Below are the code and all the weights of a small trained network. Each question names an input and a target symbol and asks about switching units off, where a switched-off unit gives its printed mean instead of its output.

import numpy as np


def w(rows, s, z=0):
    codes = np.array(rows[::2]) - 128.0
    scale = np.full(codes.shape[1], s)
    scale[-1] = z or s
    return codes * scale


def f(y):
    return y / 2 * (1 + np.tanh(0.7978845608 * (y + 0.044715 * y**3)))


def softmax(a):
    e = np.exp(a - a.max(-1, keepdims=True))
    return e / e.sum(-1, keepdims=True)


def log_softmax(a):
    a = a - a.max(-1, keepdims=True)
    return a - np.log(np.exp(a).sum(-1, keepdims=True))


def net(x, mask):
    ids = ['βηλμπτψω'.index(c) for c in x.split()]
    T = len(ids)
    res = E[ids] + P[:T]
    u = 0
    for l in range(2):
        r = res
        for j in range(2):
            rows = slice(3 * j, 3 * j + 3)
            q, k, v = (r @ M[l][rows].T for M in (Q, K, V))
            z = softmax(np.where(np.tri(T) > 0, q @ k.T / 3**0.5, -1e9)) @ v
            o = O[l][rows]
            res = res + np.where(mask[u + j], z, o[:, -1]) @ o[:, :-1]
        u += 2
        y = f(res @ A[l][:, :-1].T + A[l][:, -1])
        res = res + np.where(mask[u : u + 8], y, B[l][:, -1]) @ B[l][:, :-1]
        u += 8
    return log_softmax(res[-1] @ U[:, :-1].T + U[:, -1])


Q, K, V, O, A, B = {}, {}, {}, {}, {}, {}
E = w([
[178,126,57],'β',
[137,178,117],'η',
[141,67,251],'λ',
[155,134,87],'μ',
[140,138,132],'π',
[128,192,124],'τ',
[121,136,242],'ψ',
[137,151,102],'ω',
],0.019)
P = w([
[179,65,123],'0',
[191,230,251],'1',
[128,138,134],'2',
[99,73,116],'3',
[173,247,238],'4',
[66,153,133],'5',
[53,70,117],'6',
],0.012)
Q[0] = w([
[153,220,174],'0.h1',
[171,80,153],'0.h1',
[93,104,116],'0.h1',
[47,80,111],'0.h2',
[21,244,103],'0.h2',
[170,168,90],'0.h2',
],0.011)
K[0] = w([
[190,116,139],'0.h1',
[122,113,81],'0.h1',
[8,54,166],'0.h1',
[134,206,52],'0.h2',
[40,99,130],'0.h2',
[99,163,172],'0.h2',
],0.011)
V[0] = w([
[133,89,79],'0.h1',
[115,44,97],'0.h1',
[199,165,130],'0.h1',
[98,116,89],'0.h2',
[133,131,211],'0.h2',
[129,143,1],'0.h2',
],0.0081)
O[0] = w([
[80,125,3,66],'0.h1',
[152,127,200,21],'0.h1',
[147,237,242,253],'0.h1',
[104,249,96,50],'0.h2',
[128,152,21,222],'0.h2',
[116,69,92,3],'0.h2',
],0.0049,0.0044)
A[0] = w([
[124,166,169,218],'0.n1',
[158,108,193,233],'0.n2',
[157,93,88,171],'0.n3',
[82,186,65,95],'0.n4',
[96,9,172,57],'0.n5',
[181,120,169,255],'0.n6',
[174,131,161,168],'0.n7',
[184,136,149,177],'0.n8',
],0.015,0.0075)
B[0] = w([
[104,194,159,247],'0.n1',
[147,197,118,236],'0.n2',
[158,107,31,148],'0.n3',
[138,82,175,143],'0.n4',
[1,134,154,154],'0.n5',
[110,217,82,253],'0.n6',
[52,156,127,201],'0.n7',
[75,152,110,206],'0.n8',
],0.0094,0.012)
Q[1] = w([
[96,118,97],'1.h1',
[82,150,151],'1.h1',
[193,29,135],'1.h1',
[105,159,69],'1.h2',
[146,141,1],'1.h2',
[152,231,227],'1.h2',
],0.0099)
K[1] = w([
[73,117,177],'1.h1',
[45,33,170],'1.h1',
[146,207,80],'1.h1',
[87,218,242],'1.h2',
[207,254,168],'1.h2',
[148,12,177],'1.h2',
],0.0082)
V[1] = w([
[201,138,76],'1.h1',
[126,180,145],'1.h1',
[176,244,199],'1.h1',
[131,77,56],'1.h2',
[171,72,199],'1.h2',
[92,79,151],'1.h2',
],0.011)
O[1] = w([
[254,130,50,110],'1.h1',
[52,30,132,197],'1.h1',
[55,116,110,248],'1.h1',
[138,142,96,57],'1.h2',
[125,115,19,3],'1.h2',
[86,190,166,58],'1.h2',
],0.0094,0.026)
A[1] = w([
[47,129,78,160],'1.n1',
[206,155,91,26],'1.n2',
[195,199,2,251],'1.n3',
[101,234,169,86],'1.n4',
[152,181,224,169],'1.n5',
[102,112,185,210],'1.n6',
[182,121,108,228],'1.n7',
[213,162,123,70],'1.n8',
],0.01,0.011)
B[1] = w([
[129,174,80,223],'1.n1',
[60,123,22,149],'1.n2',
[147,125,210,187],'1.n3',
[139,29,159,254],'1.n4',
[114,136,45,230],'1.n5',
[213,194,121,249],'1.n6',
[63,152,198,147],'1.n7',
[1,65,65,156],'1.n8',
],0.0092,0.033)
U = w([
[90,91,25,84],'β',
[136,146,107,185],'η',
[106,123,174,3],'λ',
[105,77,126,202],'μ',
[155,161,174,146],'π',
[125,152,4,215],'τ',
[93,145,84,59],'ψ',
[131,86,199,108],'ω',
],0.017,0.014)

Each question gives the input, a string of symbols that net reads in full, and the target symbol t.
The units are the heads (3 rows each of Q, K, V and O) and the neurons (one row each of A and B). Each row of codes is followed by its name. A weight is (code - 128) times the scale printed after its matrix; where a second scale follows, it is the last column's (O, A, B and U).
mask holds one flag per unit, layer by layer, with each layer's heads first. A switched-off unit (its flag False) gives its mean, the last column of its rows in O or B, instead of its output. The means were averaged over made-up inputs and are rounded, as every weight is.
A unit's drop is (log p(t) with every unit on - log p(t) with that unit switched off) / (log p(t) with every unit on - log p(t) with every unit switched off).
The circuit of an input: a set's keep is (log p(t) with only the set's units on - log p(t) with every unit switched off) / (log p(t) with every unit on - log p(t) with every unit switched off). Starting from the 12 units with the biggest drops (on a tie, the unit counted first), units are removed one at a time, each time the one whose removal leaves the highest keep (on an exact tie, the one counted first), for as long as the keep stays at least 0.8.
units of the circuit, in order: the units of the circuit, biggest drop first
unit that matters most: the unit with the biggest drop
k most important neurons: the k neurons with the biggest drops, biggest first
top k neurons in layer l: the k neurons of layer l with the biggest drops, biggest first
heads that matter: for each layer, one digit per head in row order, 1 if its drop is at least 0.15 and else 0, layers parted by /
input ω β ψ ψ μ, target ψ: heads that matter -> 01 / 10
input ψ λ μ τ τ μ μ, target μ: unit that matters most -> 1.h2
input λ τ μ λ β, target λ: heads that matter -> 00 / 11
input π μ μ τ ω, target τ: 2 most important neurons -> (1.n3; 1.n5)
input λ μ τ ω, target ω: top 2 neurons in layer 0 -> (0.n6; 0.n1)
input η λ β β μ, target β: 4 most important neurons -> (1.n8; 1.n2; 0.n3; 1.n6)
input ω μ ω λ μ, target λ: top 2 neurons in layer 1 -> (1.n4; 1.n2)
input β β β, target ω: heads that matter -> 00 / 00
input μ η τ λ ω, target λ: heads that matter -> 00 / 11
input μ μ ψ λ, target λ: units of the circuit, in order -> (0.n5; 1.h2)
input τ ψ τ τ ψ, target τ: units of the circuit, in order -> (1.n5; 1.n3)
input ω τ λ τ π, target τ: heads that matter -> 00 / 01
input ω λ π β η, target β: top 4 neurons in layer 1 -> (1.n8; 1.n2; 1.n5; 1.n4)
input μ π β β ψ, target β: 4 most important neurons -> (1.n8; 1.n5; 1.n2; 1.n4)
input ψ μ μ μ λ, target μ: heads that matter -> 00 / 10
input β ψ μ, target π: unit that matters most -> 1.n4
input μ π ψ, target μ: heads that matter -> 10 / 11
input μ β ψ λ μ, target λ: 4 most important neurons -> (1.n4; 0.n5; 1.n5; 1.n6)
input π τ ψ ψ μ, target ψ: 2 most important neurons -> (1.n1; 0.n5)
input λ ψ λ μ μ η, target π: 3 most important neurons -> (0.n6; 0.n2; 0.n1)
